Here is a tiny trained network, its code and every weight. The questions are about switching its units off for an input and a target symbol, where a switched-off unit gives its printed mean instead of its output.

import numpy as np


def w(rows, s, z=0):
    codes = np.array(rows[::2]) - 128.0
    scale = np.full(codes.shape[1], s)
    scale[-1] = z or s
    return codes * scale


def norm(h):
    return h / np.sqrt((h * h).mean(-1, keepdims=True) + 1e-5)


def f(y):
    return y / 2 * (1 + np.tanh(0.7978845608 * (y + 0.044715 * y**3)))


def softmax(a):
    e = np.exp(a - a.max(-1, keepdims=True))
    return e / e.sum(-1, keepdims=True)


def log_softmax(a):
    a = a - a.max(-1, keepdims=True)
    return a - np.log(np.exp(a).sum(-1, keepdims=True))


def net(x, mask):
    ids = ['δεζθλξφ'.index(c) for c in x.split()]
    T = len(ids)
    res = E[ids] + P[:T]
    r = norm(res)
    for j in range(3):
        rows = slice(3 * j, 3 * j + 3)
        q, k, v = (r @ M[0][rows].T for M in (Q, K, V))
        z = softmax(np.where(np.tri(T) > 0, q @ k.T / 3**0.5, -1e9)) @ v
        o = O[0][rows]
        res = res + np.where(mask[j], z, o[:, -1]) @ o[:, :-1]
    y = f(norm(res) @ A[0][:, :-1].T + A[0][:, -1])
    res = res + np.where(mask[3:11], y, B[0][:, -1]) @ B[0][:, :-1]
    return log_softmax(norm(res)[-1] @ U[:, :-1].T + U[:, -1])


Q, K, V, O, A, B = {}, {}, {}, {}, {}, {}
E = w([
[56,141,51,133,56],'δ',
[137,158,218,126,112],'ε',
[44,164,115,83,157],'ζ',
[142,216,128,6,162],'θ',
[60,93,144,91,170],'λ',
[164,82,105,160,36],'ξ',
[89,79,179,97,149],'φ',
],0.011)
P = w([
[154,61,1,197,141],'0',
[129,87,126,175,139],'1',
[127,99,141,170,124],'2',
[130,95,141,162,112],'3',
[133,97,147,154,94],'4',
[127,100,145,149,90],'5',
[122,100,150,143,73],'6',
[126,101,151,138,58],'7',
[131,99,139,132,58],'8',
[94,107,191,139,74],'9',
],0.0059)
Q[0] = w([
[121,35,119,227,110],'h0',
[100,103,141,67,145],'h0',
[128,58,2,58,177],'h0',
[140,190,44,128,167],'h1',
[106,55,225,145,73],'h1',
[180,141,158,108,169],'h1',
[212,199,89,181,91],'h2',
[127,91,111,173,105],'h2',
[37,71,104,134,137],'h2',
],0.0094)
K[0] = w([
[101,29,189,237,97],'h0',
[117,97,175,93,222],'h0',
[90,68,79,155,175],'h0',
[61,91,154,255,121],'h1',
[186,164,107,41,155],'h1',
[219,155,131,145,83],'h1',
[180,132,116,241,162],'h2',
[136,48,76,130,150],'h2',
[21,119,103,55,117],'h2',
],0.0096)
V[0] = w([
[57,130,88,160,116],'h0',
[143,104,175,252,80],'h0',
[123,41,97,240,148],'h0',
[134,84,72,224,109],'h1',
[241,248,164,2,158],'h1',
[105,122,149,109,69],'h1',
[24,118,40,138,224],'h2',
[152,155,18,73,133],'h2',
[103,73,79,97,94],'h2',
],0.0064)
O[0] = w([
[125,88,198,119,78,109],'h0',
[199,248,95,2,101,211],'h0',
[175,174,204,118,116,124],'h0',
[112,196,65,124,113,84],'h1',
[154,126,158,137,182,79],'h1',
[123,121,105,152,104,157],'h1',
[211,196,111,91,143,139],'h2',
[148,151,173,78,110,2],'h2',
[178,180,131,161,93,149],'h2',
],0.0065,0.0042)
A[0] = w([
[96,108,120,99,141,139],'n0',
[84,89,174,97,165,157],'n1',
[107,129,111,108,129,90],'n2',
[117,2,109,144,238,209],'n3',
[97,59,195,94,176,249],'n4',
[174,34,182,144,172,67],'n5',
[129,221,113,78,145,116],'n6',
[30,109,251,158,131,119],'n7',
],0.0078,0.0016)
B[0] = w([
[254,161,98,173,88,143],'n0',
[116,138,180,113,80,184],'n1',
[146,143,244,79,121,132],'n2',
[10,179,40,65,174,191],'n3',
[97,167,102,124,24,218],'n4',
[183,132,150,64,198,167],'n5',
[199,161,32,82,121,179],'n6',
[34,98,212,153,118,253],'n7',
],0.0042,0.0059)
U = w([
[179,245,60,65,88,217],'δ',
[46,146,228,200,3,180],'ε',
[91,130,91,179,161,14],'ζ',
[69,70,28,169,220,138],'θ',
[119,140,150,143,202,47],'λ',
[204,112,152,223,163,76],'ξ',
[147,129,170,142,182,5],'φ',
],0.0056,0.0031)

Each question gives the input, a string of symbols that net reads in full, and the target symbol t.
The units are the heads (3 rows each of Q, K, V and O) and the neurons (one row each of A and B). Each row of codes is followed by its name. A weight is (code - 128) times the scale printed after its matrix; where a second scale follows, it is the last column's (O, A, B and U).
mask holds one flag per unit, heads first, then neurons. A switched-off unit (its flag False) gives its mean, the last column of its rows in O or B, instead of its output. The means were averaged over made-up inputs and are rounded, as every weight is.
A unit's drop is (log p(t) with every unit on - log p(t) with that unit switched off) / (log p(t) with every unit on - log p(t) with every unit switched off).
The circuit of an input: a set's keep is (log p(t) with only the set's units on - log p(t) with every unit switched off) / (log p(t) with every unit on - log p(t) with every unit switched off). Starting from all 11 units, units are removed one at a time, each time the one whose removal leaves the highest keep (on an exact tie, the one counted first), for as long as the keep stays at least 0.8.
circuit, biggest first: the units of the circuit, biggest drop first
most important unit: the unit with the biggest drop
top k neurons: the k neurons with the biggest drops, biggest first
which heads matter: for each layer, one digit per head in row order, 1 if its drop is at least 0.15 and else 0, layers parted by /
drop when u is switched off: that unit's drop, to one decimal
input ε ε φ, target δ: most important unit => h0
input λ ε λ, target ε: circuit, biggest first => (h0 h1 h2 n3)
input ζ ξ ε, target δ: top 2 neurons => (n6 n7)
input φ φ ζ, target δ: which heads matter => 001
input θ λ ε φ ε ε φ ε φ ξ, target ξ: which heads matter => 110
input φ ξ ζ, target δ: which heads matter => 011
input ζ λ λ λ λ ζ, target ε: which heads matter => 100
input ε λ λ ε ε λ λ ε ξ θ, target θ: which heads matter => 100
input ε ε λ φ, target δ: circuit, biggest first => (h2 n7)
input ε λ ζ ξ ξ λ ε λ ζ, target ε: drop when h2 is switched off => 0.2
input ε λ ε λ, target ε: drop when h2 is switched off => 0.2
input λ φ δ ε ε ε ξ θ, target θ: drop when h0 is switched off => 0.7
input ε λ ξ, target δ: drop when n7 is switched off => 0.2
input ε ζ δ, target δ: most important unit => h2
